grid =
[[115 139 133 126 138 122 135 120 146 115 129 116]
 [119 139 136 128 135 123 136 121 148 119 127 113]
 [111 139 130 126 142 121 131 121 144 112 131 118]
 [121 138 135 124 131 124 141 117 151 120 126 111]
 [114 139 135 130 141 121 129 125 143 115 129 117]
 [119 138 131 119 130 124 147 112 154 118 128 111]
 [125 138 137 124 126 125 145 115 154 124 124 108]
 [119 139 139 133 137 122 129 126 145 119 126 115]]
Indices start at 0.
(0, 0) => 115
(2, 4) => 142
(1, 5) => 123
(2, 1) => 139
(5, 10) => 128
(4, 7) => 125
(4, 0) => 114
(5, 4) => 130
(4, 8) => 143
(7, 6) => 129
(5, 3) => 119
(1, 3) => 128
(3, 1) => 138
(4, 2) => 135
(1, 8) => 148
(6, 9) => 124
(0, 9) => 115
(0, 3) => 126
(6, 2) => 137
(3, 7) => 117
(4, 6) => 129
(6, 3) => 124
(7, 10) => 126
(0, 8) => 146
(3, 0) => 121
(4, 4) => 141
(6, 5) => 125
(6, 1) => 138
(5, 9) => 118
(0, 1) => 139
(1, 6) => 136
(1, 11) => 113
(0, 10) => 129

W =
[[140 126 124 128 128 137 127]
 [139 129 123 119 102 112 122]
 [143 130 123 115  98 114 122]
 [140 131 122 125 132 147 144]
 [140 126 124 127 127 133 125]]
W[-5][-7]	140
W[-3][6]	122
W[2]	[143, 130, 123, 115, 98, 114, 122]
W[1][-3]	102
W[-3][1]	130
W[1][-2]	112
W[0][-3]	128
W[-5][-6]	126
W[:, 0]	[140, 139, 143, 140, 140]
W[3][-3]	132
W[-4][-5]	123
W[3][-2]	147
W[1]	[139, 129, 123, 119, 102, 112, 122]
W[:, -3]	[128, 102, 98, 132, 127]

a = ((129, 126, 124, 101, 135, 128), (122, 127, 130, 135, 121, 127), (123, 128, 125, 140, 126, 130), (127, 136, 129, 115, 118, 129), (126, 135, 130, 128, 134, 128), (131, 126, 127, 124, 125, 129), (127, 131, 129, 149, 132, 126), (128, 129, 128, 131, 130, 127))
a[-8,-6] -> 129
a[-5,-4] -> 129
a[:, -4] -> [124, 130, 125, 129, 130, 127, 129, 128]
a[-4,-5] -> 135
a[3,-5] -> 136
a[6,-3] -> 149
a[3,-3] -> 115
a[-1,-2] -> 130
a[-4,-4] -> 130
a[1,-3] -> 135
a[0,-1] -> 128
a[-4,3] -> 128
a[:, -2] -> [135, 121, 126, 118, 134, 125, 132, 130]
a[-5,5] -> 129
a[:, 3] -> [101, 135, 140, 115, 128, 124, 149, 131]
a[-1,-6] -> 128
a[1,0] -> 122
a[-3,-5] -> 126
a[-3,-4] -> 127
a[2,-6] -> 123
a[2,-5] -> 128
a[5,3] -> 124
a[:, -5] -> [126, 127, 128, 136, 135, 126, 131, 129]
a[-4] -> [126, 135, 130, 128, 134, 128]
a[-8] -> [129, 126, 124, 101, 135, 128]
